Rows lie near named flat spaces through zero. A row that begins with a name and a colon came from that space; any other row is followed by the name of its block's space that it lies nearest.
mq-bb: [ 160   26  -93  -39 -118  -34 -131 -112  -26   18 -117  248  -83  144
   46 -161 -301 -147 -143    4  -97   62   14  167 -121   -6  -87 -146
    7 -208  -75  -89  159]
ns-rt: [ -38  316   91  397 -353 -314 -164  -26  256  127 -185  -53  -35  410
  323 -456  258 -197  209 -137 -155 -229  114  157 -620 -193  251  408
  360  -55 -315 -462  176]
mq-bb: [  47  153  132  180 -418 -224 -111   90  241   18 -126 -111   67  399
  415 -254  372 -149  218 -112  -35 -160  157 -139 -482  -38  250  371
  210  128 -440 -341  307]
mq-bb: [-533 -314  -87  192  385  283  213  -74 -209   79  243  101 -136 -247
 -485   70 -268  272 -201  191  177   17 -290  378  220  229 -355 -241
  -35 -302  595  202 -437]
dp-pq: [-250 -363 -131  117  336  300  363  -50 -340   22  121  176   -6   39
 -325 -164 -392   19 -235  198   91  171 -110  451  -28  418 -294 -515
  -46 -495  372  158 -223]
ns-rt: [ 106   97   -7 -165   13 -189   -2   -6  -85  -50   39   54 -265 -234
  -20  233 -101  -10   16 -150  -46  -18 -116 -197  183  -99 -116  181
  -27    8  -64   86  111]
lb-dj: [ 252 -119   93  134  -87  191   42  384  366 -163 -109 -500  251  142
  431  427  446  -37  -22  403  207  216  201 -484  105  -19  288   -9
 -402  432 -162  150  319]
zs-zd: [  37  -66  -42  278  172  231   58   83  109  106   19 -129  -40 -174
  -36  255 -207   96  -92  423   69  124 -140  141   86   42  -73 -183
 -137 -151  268   82  151]
mz-zf: [  82   58  -59  -60  -84  -70  -65  -49  -92   31  -47  210 -112   15
  -36 -130 -211  -49  -49  -77 -115  -20  -15   88  -77    8  -88  -62
   36 -172  -57  -78  108]
zs-zd: [ 205 -122 -161 -188  114   52   91   31 -232  -60  -49  210 -104  -67
  -99   43 -352  -73 -217   84  -67  181   -2   34  148  105 -167 -387
 -183 -228   64  154  104]
zs-zd: [-226  -79   72  136   -1  126  -34   63   34  -58   86  -65  -34  -45
 -114   58  114  100  -56  -11  143   20  -33   -9   99   55  -35   34
  -44   52   78   83 -142]
ns-rt: [   6  140   52  223  -67    4    6  171  144   26 -167  -73  243  219
  120 -266  314  -17  112  179 -144 -147  240  208 -278 -242  406 -176
  -54   30   -7 -247  -13]
zs-zd: [-245 -174    1   86   24  138   24  -42 -129   33   82   85  145   87
 -212 -181  -32  124  -27   79  137    8  -54  227 -115  181  -45 -180
  117 -128  101   -7 -171]
dp-pq: [  58   68   64   27 -284 -212  -59  174 -164  -80  -71  100   22  161
    0 -188  140   -3  106  -63   18  -44   55  -71 -305  -10  159   -7
  124  -79 -363 -139  242]
lb-dj: [ 277  222  172 -229 -235 -254 -185  -76  169 -162  -75 -116   73   99
  307  138  289 -187  192 -251   21  -25  121 -315  -14 -272  269  362
   60  359 -444  -48  162]
lb-dj: [-294  114   22   91 -469 -420 -103  223 -299 -141 -108  282 -152  371
 -159 -537  244   22  -11 -387  -64 -223   84 -101 -484  -32   17  233
  112 -126 -403 -248  -13]
ns-rt: [-141   -9   25 -178 -196   -6 -300 -100    1  -93   43  254 -157  -42
 -125  -35  -37   51 -129 -279   36  -50  -15  -55  190  -51 -128   77
  -16   90  -55   23 -127]
zs-zd: [   2  124  122 -207 -159 -300 -119 -208  -78  -60   56   79    4   32
   10  -10   91  -38  209 -286   76 -114  -90  -75 -118 -128   69  342
  292  107 -301  -80    4]
lb-dj: [ -11   99  127  118 -177 -134 -115  173  189  -34  -38 -297  195   60
  138  162  442  130  190  126  147  -81   19 -298 -108 -205  278  300
   13  358 -197  -61   98]
mz-zf: [ 107  -58  -18 -122 -121   47  -98  154  247   62  -40 -147  129    9
  293   40  332   54  101   33  -43  -63  181 -320  119   20  162   14
   -3  344  -77  -59  117]
dp-pq: [ 270   83   50 -137 -222 -179  -78   75  238  -34 -118 -176   86  187
  466    1  362 -181  172 -120  -58  -32  216 -362  -79  -77  248  222
   87  326 -363 -117  251]
zs-zd: [ 109  -11   -2   81  -16  -93  195  241  -15  -41  -84  -83   11   95
  175   29  160  -49   65  185  -50  -25   83  -69 -154  -39  168  -98
 -107  -49  -89  -69  232]
zs-zd: [-173   -7    7  112  -88  -35    3  -75  -73   94    1   60  154  218
  -72 -355   40   29   87  -54    2  -97   11  194 -331  112   27   30
  240 -105  -49 -174 -105]
ns-rt: [-277  114  120  349 -120  -79  -65  138   79   70   52 -172  -45  -12
  -60 -124  314  141  165  -75   62 -146  -34  -20 -179  -23  106  281
  225   51  -53 -127  -62]
lb-dj: [ 148 -138  -86 -161  222  300   30 -115   55   49   45   36   25 -170
    5  145 -264  -33 -134  103  -35  155   20   87  325  136 -129 -308
 -132  -27  243  161  -42]
zs-zd: [-292   26   65 -120 -319  -97 -201 -130 -293  -68   87  471 -134  100
 -346 -355 -186   99  -54 -401    5 -163  -93  163 -198  113 -213   96
  133 -220 -176 -137 -104]
mq-bb: [-160 -175 -142  198  298  135  149  -82 -213   43   39  119 -116  -64
 -303  -38 -381   15 -233  226   77  166 -174  397   36  120 -226 -348
    2 -400  347  146 -182]
dp-pq: [-372 -144  -68  541  370  177  166 -111  -83   58   81  -24 -228  -60
 -325   14 -335    5 -255  293  179  169 -272  559  -13   65 -242 -187
   47 -465  478  146 -290]
dp-pq: [-114 -268  -10  -92  225  129  197   13  -53   57  152 -167  205 -104
  -21  101  182  137  129  141  171   35  -30  -45  139  209   49 -157
  158  116  143  125 -147]
ns-rt: [-222   31  109  132 -263 -154 -114   27 -113 -153   -8  165 -127  215
 -102 -212   95  -40  -41 -206  103  -53  -12   79 -239  -30   11  132
   88 -115 -234  -92  -23]
mq-bb: [-105  128   64  -62 -270 -409  -12  106 -137 -123  -56   -5  -40  236
   53 -253  372  -61  142 -386  -21 -153   97 -289 -270  -73  111  383
  172  143 -394 -122  -38]
lb-dj: [-184  348  208  758   50  -42 -148  -92  297  196   -4 -334   33  -57
  -59    4  123   69  250  281  118  -92 -201  461 -357 -345  286  309
  364 -119  104 -221  -19]
ns-rt: [  30 -128  -61 -529  -19   82  -78 -131 -305 -179  121  406 -203 -210
 -290  129 -397   34 -252 -341  -10   90  -72 -149  411  164 -389 -127
 -250  -50    4  253  -97]
ns-rt: [ 105 -205  -90 -271  303  107  198   57 -269  -10  112  -21  161 -307
 -236  304 -133  201    7  254  111  129 -118  -82  294   97  -45 -356
 -101    5  187  266  -38]
dp-pq: [-137  -83   28  213 -115   39   59  417   42  -27  -24 -215   97   55
   34  -14  417  181   45  160   73  -42  115 -256  -70   66  165  -33
 -109  157  -50  -16   69]
mq-bb: [  -7 -235 -202  -54  -64   98   49  192   60   73  -83   36    7  156
  167 -127   40   27 -170  124  -85   13  137 -189   26  226 -121 -188
 -155   45   87  -20   76]
dp-pq: [  52    4   46   97  -19   45   39   87  -10 -138  -20    4 -127   -3
  -14  213 -126  -50 -140  119   70  106  -61   -9   28  -46  -61  -17
 -270 -101  -18   93  151]
mz-zf: [ 248  315   24  160 -357 -318 -116  201  234   49 -297  -62   34  368
  464 -407  394 -239  199 -108 -306 -192  340  -88 -457 -254  415  149
  141   88 -401 -413  314]
mq-bb: [-201  324  127  222 -280 -224 -270 -244  -22  -58  -42  311 -294  151
 -181 -232 -248 -102  -70 -303  -59 -160 -154  343 -323 -259 -120  382
   84 -273 -141 -226  -40]
mz-zf: [ -38  130   12  329   54  -36  -72  -59   86   86  -84  -16  -21   56
  -15 -167  -14  -70   29  136  -33  -13   -7  371 -184 -191  164  -95
  189 -183   81 -135  -40]
zs-zd: [-156   84  -34  207  -39  129 -116  -94  175  268   30   64  -38  -59
  -37 -163 -152  137   35   57 -137 -180  -81  229 -113   50 -119   94
  111 -108  223 -214  -13]
dp-pq: [ 215 -185 -210 -495   96  100  -85 -145  -56   25   23  230 -134 -181
   41   70 -290  -68 -194 -178 -114  131   52 -182  457  183 -274 -242
  -50   62   97  188  -27]
mz-zf: [-152  -25   14  291   61  240 -104   -7  170  205   67  -84   84 -136
  -97   11  -40  207   43  271   61  -38 -102  233   -5   42   12  -93
  110  -51  255  -71  -25]
ns-rt: [-360 -204   24   92   68   54   92   51 -285  -94  148  120  -51  -54
 -381   10  -52  194  -97   57  231   26 -181  146    9  132 -141 -132
    1 -186  127  130 -200]
mz-zf: [   4   70   93  232  168   98  139   93   58  -29    2 -212  110  -78
  -47  201   63   48   52  281   63   32  -38  127  -20 -151  163  -56
 -163  -19  134   46   -4]
mz-zf: [ 343  -11 -130 -145   96   13   32  -63  102   13 -111   69 -178  -19
  281   68 -218 -271 -123   14 -179  134  104    1  170   -7  -51 -194
  -80  -86   20   39  197]
mz-zf: [ -79  103   16  177 -149  -86  -29  137   -6   99  -54  -60  131  117
  -22 -242  182  108  135   22  -58 -133   51   -8 -296   -2  128   88
  126    8  -96 -187   39]
lb-dj: [ -52   52  124 -127 -237 -180 -193  -58   20 -128  -12   83   50  147
   64 -102  264  -43  106 -225   84  -91   73  -67  -82 -151  187  149
  160  173 -286  -92  -36]
lb-dj: [  60  188  -25   77   59  -81    2 -102 -103  128   -8  152 -153 -132
 -116 -155 -254  -37   66  -81 -189  -75  -69  272 -105  -55  -43  -38
  174 -285   53 -121   47]
dp-pq: [  24  161   -3   88  -50  -28 -103 -149  103   75  -81  114  -43   97
   50 -190 -126 -110   -9  -61 -153  -82   33  247 -146 -129   21   41
   56 -115   25 -171  -15]
dp-pq: [ 199   96  -64 -330   91 -136  -97 -229  -35   95   95  133 -258 -390
  -18  280 -311   14   60 -168  -93  -28 -200 -125  315  -65 -217  168
  128   12   36   80  108]
zs-zd: [ -15   71  182    9 -401 -237  -80  158    9 -267  -60  -33  -42  311
  175   -9  323 -118   37 -223  134  -26   87 -319 -244  -62  124  356
  -79  160 -495  -64  199]
ns-rt: [  86  156  140 -108 -214 -212  -41   -4   34 -133  -58   13   48  170
  165  -28  211 -113  143 -176  -24 -114   90 -112 -178 -182  196  235
   -4  132 -315 -129  111]
lb-dj: [  18   10  -68 -104  165    1   78  -65 -194   40   48  105  -41 -181
 -212   12 -218   57  -20  -19  -63   13  -86   99   99   21 -111 -127
    9 -140  135   76  -90]
mz-zf: [  33 -130    7 -256  -55  -46   81  155 -104 -218  -12  -48   66  104
   63   43  256  -53  -57 -169   66   78  166 -359  141   71   45  -20
 -175  231 -181  159  -69]
ns-rt: [ -84  -54   27   29 -123    0   72   58    1    1   -5  -68  160  226
   71 -150  148   14   52  -29   31  -49   64  -98 -222  150   14  121
    5   68 -116  -81    6]
mq-bb: [ -19  140  -37 -128  117 -131  -60 -491 -156   88   68  371 -241 -111
 -206  -80 -567 -117  -35 -207 -109  -68 -257  452  -37  -99 -271   95
  218 -362  125  -68 -115]
mz-zf: [-285  158  146  284 -184   30 -247 -196  139   -8   15  133 -112  144
 -105 -219  -48  -39  -47 -184   33 -110  -56  337 -192 -118  -30  233
  108 -114   -5 -170 -163]
mz-zf: [ 206   40    2 -343 -101 -162  -27  -18 -205 -172  -40  249  -88   -9
  -18   32 -113 -106  -35 -186  -65   21   43  -96   67  -85    2  -94
  -98  -41 -224   41  127]
lb-dj: [ 137  -37  -46 -117  190   79   64  103  -50  106   99 -196  102 -377
 -105  327  -14  233  115  187   50   61 -112 -245  269   65  -21  -57
   -6  148  124  175   70]
mq-bb: [ -33 -114  -17   46   18  -78  116  226   36   -3  -23 -309  188  101
  153  -29  461   43  129   62   97   22  135 -302  -36   72  202   34
  115  263  -99   40  -46]
mz-zf: [-201 -178    9  224   58  168   -2  105  192   -7   30 -179   11   35
   70   94  211   59  -83  190  165   56   15   -7  107   43   36  -52
  -48  110  164   71 -107]
dp-pq: [ 323 -123 -110 -460  171   45  139  -39   34   42   21 -128  178 -135
  220  244   12  -25   74   23  -67   72   84 -358  300  113  -17  -64
  -86  286   16  152   66]
zs-zd: [-316  161  204  267 -414  -79 -415 -302  208   38   71  160 -211  213
   22 -299   -2  -80   53 -409  112 -140 -109  215 -298   20 -104  519
  421  -64 -251 -260  -30]
lb-dj: [-320 -429 -212  169  420  422  284  213 -144  149  139 -191  161 -181
 -321    6  -15  311 -191  356  137  166  -41   33  273  428 -217 -464
 -102  -57  558  285 -368]
mz-zf: [  44  355   44  309   22 -259   11  -84   86  107 -141 -101   10  116
   65 -202   54 -128  176   21 -172 -145    2  277 -374 -342  230  218
  190 -122  -36 -251   -8]
mq-bb: [ 220  212   29 -291 -111 -327  -42  -19 -187  -67  -41  181 -101 -100
   -5  -16  -10  -59  158 -250 -155 -116   13 -112  -31 -202  102   87
   95   -9 -271  -79  153]
ns-rt: [-221  -28   15  313  177   83  -27  -97  168  162  150 -183 -222 -263
  -59  224  -71  110   19  111  142   16 -257   98  150   42 -168  212
  205  -48  269   71  -76]
mq-bb: [-156 -122 -101  101  103  176   -7  179   24  107   96  -11 -215 -320
 -151  184  -87  241 -126  134    0   -3 -116 -101  303  127 -223  -93
 -128  -28  305  118   -9]
mq-bb: [-131 -223  -94  176  182  230  145  239  -12   85   47 -138   78 -125
 -106   96   57  214  -73  356   84   66  -25    1  123  161  -23 -302
 -116  -29  290  110  -40]
zs-zd: [ 182   66  -10 -191   15  -36  -68 -131  -58  -52  -38  154  -20  -38
  -11   19 -171 -104  -31  -70  -67   44   19   84   77 -108   16 -115
  -21  -51  -53   20   32]
mq-bb: [-165 -240  -67 -172  236  138  105  -80 -125   75  158  -17  162 -170
 -194   68    2  199   33   82  126   12  -91   22  213  167  -82 -174
  105   71  244  148 -266]
dp-pq: [ 167 -354 -197 -140  296  355  203  119   87  -45  -56  -88  120    0
  148  234  -99  -58 -293  386   20  259  139  -66  369  156  -68 -528
 -425   63  326  264  -27]
ns-rt: [ 142  -71  -44 -120  172  176   17  -56  -15   65   57   21   56 -227
  -65  186 -202   70  -12  172    6   88  -60   70  220   48  -41 -249
  -45  -36  165  108   46]
mq-bb: [-100   -4  -12  274 -144 -124  -51  405  128    4 -126 -298  143  139
  121  -89  572  137   85  184   65  -55  162 -284 -138 -118  312   35
   30  267 -108  -74   25]
lb-dj: [ -19  -74   -2  101  215   88  200   33  -92  -23   25 -130  136  -21
 -110  110  -36   35  -12  234   97   98  -57  110  -14   19   34 -150
  -89  -76  142  114  -78]
lb-dj: [ 214  209  146  130 -154  -12 -205  -83  352  -42  -68 -165  -63   31
  291  250   22 -160   38   29   38   50   -7  -81   -9 -215  106  309
  -63  152 -176  -51  257]
ns-rt: [ -13  168   74 -278 -285 -323 -206  -58  -53  -44    2   71   37   50
   17 -137  259   42  198 -415  -37 -193   46 -306  -80 -123   86  392
  216  279 -349 -118  -41]
ns-rt: [ 126  253   89  117 -244 -208  -93  126  215   11 -159 -123   63  199
  302 -154  344 -104  190  -68 -151 -166  189 -115 -274 -237  314  235
   55  165 -270 -262  184]
dp-pq: [-162   20   20  104   52   92  -87 -175  105   57   51   92 -130  -47
  -53  -52 -119  -20  -59  -66  -17  -50  -62  252   61  -35  -91   33
   67  -94  176  -41 -156]
zs-zd: [   8  252   78  -20 -319 -218 -231 -213  126   82  -60  206 -132  198
  190 -382   17 -180  147 -416 -203 -223   82  115 -295  -78   39  332
  320  -42 -280 -339   83]
zs-zd: [-277  147  169  512   -7  -82   22   15  235   90    2 -365  159  166
   75  -93  403   47  238  132  132 -138  -39  158 -357 -169  274  357
  252   97    6 -184 -137]
mz-zf: [ -28  188  128  204 -136 -124  -55 -118  112   54  -23  -21   -5  147
  110 -138   41  -94  164  -61  -21 -118  -34  188 -327 -104  115  256
  210  -84 -151 -223   98]
mz-zf: [ 140   84  -75  139  207  -41   62 -261   77   28  -69  112 -322  -18
  104  100 -443 -296 -168   91 -100  109 -130  375   17 -152 -153  -41
  -20 -346  181    7   74]
lb-dj: [ -95    9  -34   59  110  118  -69 -192  136  214   90  -42   39 -157
  -65   77 -166  144   47  107    4  -71 -167  125   60   29 -136  121
  114   15  248  -35  -89]
mq-bb: [  76  183   19  351  247  146  -28 -279  281  244   28  -79 -159 -230
   52  201 -396  -63   34  284  -70    6 -231  473    6 -159  -68   56
  107 -261  338  -87   99]
dp-pq: [ 133   16   64 -321 -260 -140  -90   69 -289 -173    6  196   85   50
 -128  -57    5   36   47 -225   51   21   38 -231  -71   69   22  -18
   -8   39 -388   28  151]
zs-zd: [-197 -283 -116  279  208  504  -30   45  297  166   75 -215   46 -112
  -18  181  -98  173 -251  377  140  165  -56   46  300  255 -224 -188
 -187   70  488  174 -153]
lb-dj: [   3   73   28  116 -169   42 -121  -11  161   95  -91   43  151  205
  131 -258   88  -21   70   52  -93 -113  123  164 -250  -44  160  -36
   78   -2  -60 -242   66]
dp-pq: [ 204 -121  -53 -288  233  233   52 -126  -51   -4   93   18   67 -268
  -85  327 -304   40  -86  117   42  172  -81  -38  371  104 -153 -224
 -177   30  178  245    3]
[ 173   28   36 -234 -248  -91 -102  -56   46  -92  -91   86  110  273
  235 -174  108 -181   33 -226  -57   -9  190 -152 -132   25   94   76
   22  140 -330 -102  113]
zs-zd
[-272  203   98  351 -129 -197 -112 -125  -72    9  -29  175 -162  160
 -177 -347  -35  -59   39 -147  -13 -145  -91  437 -382 -181   55  151
  275 -306  -62 -232 -119]
lb-dj
[ 106  274  199  288 -200 -147 -173   54  267  -77  -91 -239   14   77
  184  221  202  -54  127  128  106  -21  -43  -75 -194 -345  255  368
  -37  151 -239 -105  244]
lb-dj
[-100  136   90  106 -265 -278  -59   28   16  -22  -85  -45  149  321
   93 -244  300  -15  173  -89   22 -172   50  -48 -431 -135  202  310
  167   97 -291 -236   25]
mz-zf
[-120  -39   13 -199 -204 -127   -1   77 -178 -166    7  168  -85  147
  -62 -152   98  -18  -76 -335  -16  -62   80 -223  -33   93 -108  130
 -102   53 -204   12  -71]
mq-bb
[  66   40   48 -106  -33   70 -276 -279  162  -15   48  136 -140 -139
   13  212 -240  -52  -82  -53   71   54 -126  107  230 -129 -104   72
   25   30   34   50   22]
zs-zd
[-119   92   98  275   17  -33   50  107   -7  -13   24  -89  -52  -66
 -103   87   65   87   65  140   66  -52 -103  115 -114 -122   86   70
  -16  -99   38  -36   39]
zs-zd
[ 130   35   18  -52  -25   -5 -143  -66  306  -52  -49 -113  -90  -27
  263  302   58 -102  -65   51   34   42    6 -170  217 -202   25  180
 -149  240    2   55   81]
zs-zd
